Below is a small trained network, with its code and all its weights. Each question gives an input and a class and asks what happens when units are switched off, that is, made to give their printed mean instead of their output.

import numpy as np


def w(rows, s, z=0):
    codes = np.array(rows[::2]) - 128.0
    scale = np.full(codes.shape[1], s)
    scale[-1] = z or s
    return codes * scale


def norm(h):
    return h / np.sqrt((h * h).mean(-1, keepdims=True) + 1e-5)


def f(y):
    return y / 2 * (1 + np.tanh(0.7978845608 * (y + 0.044715 * y**3)))


def log_softmax(a):
    a = a - a.max(-1, keepdims=True)
    return a - np.log(np.exp(a).sum(-1, keepdims=True))


def net(x, mask):
    res = np.array(x, float).reshape(1, 5) / 4 @ E
    u = 0
    for l in range(2):
        y = f(norm(res) @ A[l][:, :-1].T + A[l][:, -1])
        res = res + np.where(mask[u : u + 3], y, B[l][:, -1]) @ B[l][:, :-1]
        u += 3
    return log_softmax(norm(res)[-1] @ U[:, :-1].T + U[:, -1])


A, B = {}, {}
E = w([
[229,92,39,131,155,100,31],'x0',
[137,146,129,33,41,15,163],'x1',
[113,120,149,74,144,124,118],'x2',
[81,251,154,185,80,207,117],'x3',
[45,129,139,185,122,194,154],'x4',
],0.011)
A[0] = w([
[96,74,100,140,178,182,84,1],'L0N0',
[119,64,99,170,199,188,97,16],'L0N1',
[5,104,192,152,131,165,243,21],'L0N2',
],0.019,0.0061)
B[0] = w([
[125,103,167,125,168,144,118,175],'L0N0',
[153,81,121,152,211,149,76,200],'L0N1',
[92,143,179,138,103,115,250,248],'L0N2',
],0.017,0.016)
A[1] = w([
[132,96,124,94,130,51,120,122],'L1N0',
[197,64,95,51,119,2,151,20],'L1N1',
[123,217,138,178,121,185,105,4],'L1N2',
],0.024,0.0028)
B[1] = w([
[204,142,169,91,145,107,165,184],'L1N0',
[221,18,100,2,123,9,173,253],'L1N1',
[71,179,68,125,56,133,46,160],'L1N2',
],0.0097,0.019)
U = w([
[87,195,68,114,64,149,72,2],'0',
[54,168,159,138,96,158,251,211],'1',
[139,78,102,170,223,194,61,126],'2',
[178,95,87,40,113,71,140,167],'3',
],0.016,0.0024)

Each question gives the input, the list of numbers given to net, and the class t.
The units are the neurons (one row each of A and B). Each row of codes is followed by its name. A weight is (code - 128) times the scale printed after its matrix; where a second scale follows, it is the last column's (A, B and U).
mask holds one flag per neuron, layer by layer. A switched-off neuron (its flag False) gives its mean, the last column of its row in B, instead of its output. The means were averaged over made-up inputs and are rounded, as every weight is.
A unit's drop is (log p(t) with every unit on - log p(t) with that unit switched off) / (log p(t) with every unit on - log p(t) with every unit switched off).
The circuit of an input: a set's keep is (log p(t) with only the set's units on - log p(t) with every unit switched off) / (log p(t) with every unit on - log p(t) with every unit switched off). Starting from all 6 units, units are removed one at a time, each time the one whose removal leaves the highest keep (on an exact tie, the one counted first), for as long as the keep stays at least 0.8.
units of the circuit, in order: the units of the circuit, biggest drop first
top k neurons: the k neurons with the biggest drops, biggest first
k most important neurons of layer l: the k neurons of layer l with the biggest drops, biggest first
drop of u: that unit's drop, to one decimal
input [-6,1,-8,-6,-1], class 1: units of the circuit, in order : [L0N2]
input [3,-7,5,-6,-8], class 2: units of the circuit, in order : [L0N1 L0N2]
input [1,-2,6,7,0], class 0: units of the circuit, in order : [L1N2 L0N2]
input [4,7,-8,3,8], class 0: units of the circuit, in order : [L0N2 L1N1]
input [-6,2,8,-4,-2], class 1: units of the circuit, in order : [L0N2 L1N1]
input [1,-5,0,5,-8], class 0: units of the circuit, in order : [L1N2 L1N1]
input [0,-8,-7,8,-5], class 0: 2 most important neurons of layer 1 : [L1N2 L1N1]
input [4,4,4,6,2], class 0: drop of L0N2 : 0.4
input [-3,5,-3,8,-8], class 0: units of the circuit, in order : [L0N2 L1N1]
input [-6,-6,-1,-7,-1], class 1: drop of L0N2 : 2.7
input [3,-3,-2,8,0], class 0: drop of L1N2 : 0.2
input [-3,2,-2,4,-6], class 0: top 2 neurons : [L0N2 L1N1]
